Below are the code and all the weights of a small trained network. Each question names an input and a target symbol and asks about switching units off, where a switched-off unit gives its printed mean instead of its output.

import numpy as np


def w(rows, s, z=0):
    codes = np.array(rows[::2]) - 128.0
    scale = np.full(codes.shape[1], s)
    scale[-1] = z or s
    return codes * scale


def norm(h):
    return h / np.sqrt((h * h).mean(-1, keepdims=True) + 1e-5)


def f(y):
    return y / 2 * (1 + np.tanh(0.7978845608 * (y + 0.044715 * y**3)))


def softmax(a):
    e = np.exp(a - a.max(-1, keepdims=True))
    return e / e.sum(-1, keepdims=True)


def log_softmax(a):
    a = a - a.max(-1, keepdims=True)
    return a - np.log(np.exp(a).sum(-1, keepdims=True))


def net(x, mask):
    ids = ['Φημξπτ'.index(c) for c in x.split()]
    T = len(ids)
    res = E[ids] + P[:T]
    u = 0
    for l in range(2):
        r = norm(res)
        for j in range(2):
            rows = slice(2 * j, 2 * j + 2)
            q, k, v = (r @ M[l][rows].T for M in (Q, K, V))
            z = softmax(np.where(np.tri(T) > 0, q @ k.T / 2**0.5, -1e9)) @ v
            o = O[l][rows]
            res = res + np.where(mask[u + j], z, o[:, -1]) @ o[:, :-1]
        u += 2
        y = f(norm(res) @ A[l][:, :-1].T + A[l][:, -1])
        res = res + np.where(mask[u : u + 12], y, B[l][:, -1]) @ B[l][:, :-1]
        u += 12
    return log_softmax(norm(res)[-1] @ U[:, :-1].T + U[:, -1])


Q, K, V, O, A, B = {}, {}, {}, {}, {}, {}
E = w([
[144,144,127,237,80,112,69,60],'Φ',
[142,129,197,125,111,142,209,49],'η',
[24,144,119,222,169,78,136,121],'μ',
[252,114,195,161,129,142,124,103],'ξ',
[53,136,219,93,157,118,81,172],'π',
[124,87,33,131,93,177,181,133],'τ',
],0.014)
P = w([
[123,146,254,147,45,182,107,151],'0',
[141,200,119,107,162,226,101,141],'1',
[143,186,117,100,174,215,104,137],'2',
[139,169,114,105,184,210,114,133],'3',
[160,74,150,79,88,130,120,119],'4',
[156,61,143,88,96,123,126,127],'5',
[159,50,138,105,100,117,132,136],'6',
[168,81,109,117,136,142,123,121],'7',
[176,77,109,135,139,152,149,158],'8',
[181,82,105,135,151,143,146,155],'9',
[178,62,98,133,160,124,151,149],'10',
],0.0077)
Q[0] = w([
[113,148,144,195,186,102,110,146],'L0H0',
[109,139,118,127,117,254,129,123],'L0H0',
[108,174,120,89,127,146,119,100],'L0H1',
[121,131,127,97,76,57,131,135],'L0H1',
],0.011)
K[0] = w([
[119,160,37,94,119,254,136,170],'L0H0',
[140,250,114,80,185,113,121,102],'L0H0',
[150,152,169,131,109,60,132,146],'L0H1',
[152,213,117,117,173,144,117,119],'L0H1',
],0.0078)
V[0] = w([
[149,189,152,110,157,87,114,85],'L0H0',
[110,125,204,147,183,80,70,37],'L0H0',
[200,89,70,50,113,254,64,166],'L0H1',
[80,55,28,150,58,174,228,208],'L0H1',
],0.006)
O[0] = w([
[70,24,93,206,176,119,223,183,101],'L0H0',
[95,117,119,199,225,113,48,118,217],'L0H0',
[130,131,41,144,168,87,55,161,109],'L0H1',
[113,135,83,110,254,80,62,6,5],'L0H1',
],0.0075,0.0021)
A[0] = w([
[5,176,112,205,224,3,124,115,71],'L0N0',
[152,135,171,92,72,154,195,157,38],'L0N1',
[139,118,128,76,165,139,158,95,175],'L0N2',
[191,59,146,151,166,104,39,79,118],'L0N3',
[83,150,119,172,148,134,173,92,66],'L0N4',
[95,185,88,232,88,157,110,92,174],'L0N5',
[112,159,189,136,130,110,166,208,4],'L0N6',
[108,202,77,86,86,42,140,185,94],'L0N7',
[102,89,113,181,95,169,194,167,118],'L0N8',
[153,142,172,189,74,173,159,149,11],'L0N9',
[156,197,160,145,59,155,129,144,56],'L0N10',
[143,111,53,106,175,111,84,121,78],'L0N11',
],0.008,0.0027)
B[0] = w([
[100,161,111,105,220,13,167,27,170],'L0N0',
[125,66,59,131,152,2,195,155,187],'L0N1',
[87,106,106,160,114,161,180,83,143],'L0N2',
[154,113,211,193,153,177,218,133,231],'L0N3',
[165,161,65,74,117,126,88,191,142],'L0N4',
[109,157,156,113,72,54,204,153,254],'L0N5',
[100,58,144,72,138,114,103,96,202],'L0N6',
[105,201,104,127,63,141,62,152,130],'L0N7',
[126,181,185,97,52,172,77,56,222],'L0N8',
[103,181,58,154,156,105,181,180,228],'L0N9',
[122,21,85,75,161,149,166,120,202],'L0N10',
[102,162,72,111,107,106,132,234,158],'L0N11',
],0.0066,0.0044)
Q[1] = w([
[143,121,123,135,49,110,133,140],'L1H0',
[132,211,127,33,198,79,110,124],'L1H0',
[52,10,170,166,114,112,131,193],'L1H1',
[111,81,160,94,128,92,53,91],'L1H1',
],0.012)
K[1] = w([
[155,115,95,169,131,95,133,95],'L1H0',
[147,150,250,136,97,124,138,114],'L1H0',
[109,114,36,118,181,136,137,158],'L1H1',
[120,154,87,115,122,192,106,120],'L1H1',
],0.018)
V[1] = w([
[140,206,151,112,1,204,26,81],'L1H0',
[172,164,71,224,112,95,134,105],'L1H0',
[143,188,107,206,46,184,34,65],'L1H1',
[129,174,173,75,142,167,21,157],'L1H1',
],0.0062)
O[1] = w([
[156,65,226,209,184,103,122,136,117],'L1H0',
[55,124,178,138,120,204,140,195,117],'L1H0',
[116,222,92,203,3,153,170,122,41],'L1H1',
[151,156,77,57,135,118,235,185,2],'L1H1',
],0.007,0.0036)
A[1] = w([
[100,130,91,62,128,183,79,166,117],'L1N0',
[70,124,144,143,189,55,163,87,74],'L1N1',
[154,95,183,148,154,65,136,154,71],'L1N2',
[101,212,138,139,173,164,87,81,66],'L1N3',
[160,109,155,165,129,120,127,91,102],'L1N4',
[74,159,55,129,150,159,78,182,2],'L1N5',
[112,153,126,108,101,144,17,160,53],'L1N6',
[114,122,113,127,168,250,146,111,61],'L1N7',
[112,115,157,135,69,138,70,188,60],'L1N8',
[212,83,123,147,179,164,152,159,86],'L1N9',
[147,156,117,175,83,185,131,102,110],'L1N10',
[128,119,163,57,213,87,73,154,46],'L1N11',
],0.011,0.0049)
B[1] = w([
[200,117,150,176,139,172,42,114,200],'L1N0',
[151,160,79,166,166,109,105,118,237],'L1N1',
[205,163,72,119,167,158,53,99,253],'L1N2',
[123,148,151,113,111,76,117,106,152],'L1N3',
[117,103,79,120,96,177,137,153,220],'L1N4',
[143,150,39,163,195,151,168,124,139],'L1N5',
[194,164,140,118,75,135,118,88,157],'L1N6',
[129,137,87,56,98,123,147,101,172],'L1N7',
[91,172,59,143,141,107,174,117,216],'L1N8',
[121,138,111,127,61,2,146,164,254],'L1N9',
[106,98,157,131,207,110,137,188,203],'L1N10',
[101,72,229,123,62,190,70,168,238],'L1N11',
],0.0094,0.0039)
U = w([
[111,55,157,77,136,143,243,20,117],'Φ',
[48,127,148,224,130,150,199,182,120],'η',
[96,208,154,148,190,39,85,69,85],'μ',
[145,148,2,135,145,199,95,169,84],'ξ',
[92,84,176,74,133,148,26,133,252],'π',
[189,108,88,82,94,24,158,203,45],'τ',
],0.0081,0.0022)

Each question gives the input, a string of symbols that net reads in full, and the target symbol t.
The units are the heads (2 rows each of Q, K, V and O) and the neurons (one row each of A and B). Each row of codes is followed by its name. A weight is (code - 128) times the scale printed after its matrix; where a second scale follows, it is the last column's (O, A, B and U).
mask holds one flag per unit, layer by layer, with each layer's heads first. A switched-off unit (its flag False) gives its mean, the last column of its rows in O or B, instead of its output. The means were averaged over made-up inputs and are rounded, as every weight is.
A unit's drop is (log p(t) with every unit on - log p(t) with that unit switched off) / (log p(t) with every unit on - log p(t) with every unit switched off).
The circuit of an input: a set's keep is (log p(t) with only the set's units on - log p(t) with every unit switched off) / (log p(t) with every unit on - log p(t) with every unit switched off). Starting from the 12 units with the biggest drops (on a tie, the unit counted first), units are removed one at a time, each time the one whose removal leaves the highest keep (on an exact tie, the one counted first), for as long as the keep stays at least 0.8.
circuit, biggest first: the units of the circuit, biggest drop first
k most important neurons: the k neurons with the biggest drops, biggest first
k most important neurons of layer l: the k neurons of layer l with the biggest drops, biggest first
input Φ η Φ ξ τ π, target η: 2 most important neurons => [L0N8 L1N8]
input μ ξ π τ Φ Φ Φ μ η, target η: 4 most important neurons => [L0N6 L0N10 L0N5 L1N4]
input π ξ τ π ξ ξ π Φ μ, target ξ: 3 most important neurons of layer 0 => [L0N7 L0N3 L0N8]
input μ μ π τ μ, target Φ: circuit, biggest first => [L0H0 L0N10]
input Φ τ π η, target η: 3 most important neurons of layer 0 => [L0N5 L0N8 L0N4]
input μ μ τ, target Φ: circuit, biggest first => [L0H1]
input ξ τ η, target ξ: 2 most important neurons => [L0N1 L0N8]
input π τ π η, target τ: circuit, biggest first => [L1N9 L1H1 L0N4 L0H0]
input π ξ ξ τ, target τ: circuit, biggest first => [L1H0 L0N8 L1N9 L1H1]
input Φ π η τ ξ μ π Φ π, target η: 2 most important neurons => [L0N8 L0N1]
input μ μ π τ, target Φ: circuit, biggest first => [L0H1 L1N2]
input ξ η τ π, target ξ: 2 most important neurons => [L0N8 L0N1]
input η π ξ π π η η η π τ, target π: circuit, biggest first => [L0N1 L1H1]
input μ π π π τ π, target τ: 4 most important neurons => [L0N8 L0N1 L0N3 L1N11]
input ξ Φ ξ Φ μ μ π τ ξ μ, target τ: circuit, biggest first => [L0H0]
input η τ Φ, target π: circuit, biggest first => [L1H1 L0N1 L0N10]
input η Φ Φ ξ, target τ: 3 most important neurons => [L1N9 L0N1 L0N5]
input ξ ξ η Φ τ ξ π π π π Φ, target τ: 2 most important neurons => [L0N8 L1N9]
input τ η ξ, target μ: 2 most important neurons of layer 0 => [L0N0 L0N10]
input π π ξ ξ τ μ τ τ ξ ξ η, target μ: 2 most important neurons => [L0N0 L1N1]
input ξ τ Φ, target ξ: 3 most important neurons of layer 0 => [L0N8 L0N10 L0N1]
input ξ π Φ τ η η π π π π, target τ: circuit, biggest first => [L0N1 L0H0]
input η Φ ξ, target τ: circuit, biggest first => [L1N9]
input π τ Φ, target τ: 2 most important neurons of layer 0 => [L0N10 L0N8]
input Φ τ Φ η Φ μ Φ ξ, target η: 2 most important neurons of layer 0 => [L0N3 L0N6]
input π π π Φ Φ Φ τ, target η: 2 most important neurons of layer 0 => [L0N8 L0N3]
input τ τ τ Φ ξ τ τ τ η π τ, target μ: circuit, biggest first => [L0H1]
input ξ τ π η, target ξ: 4 most important neurons of layer 0 => [L0N1 L0N8 L0N9 L0N3]
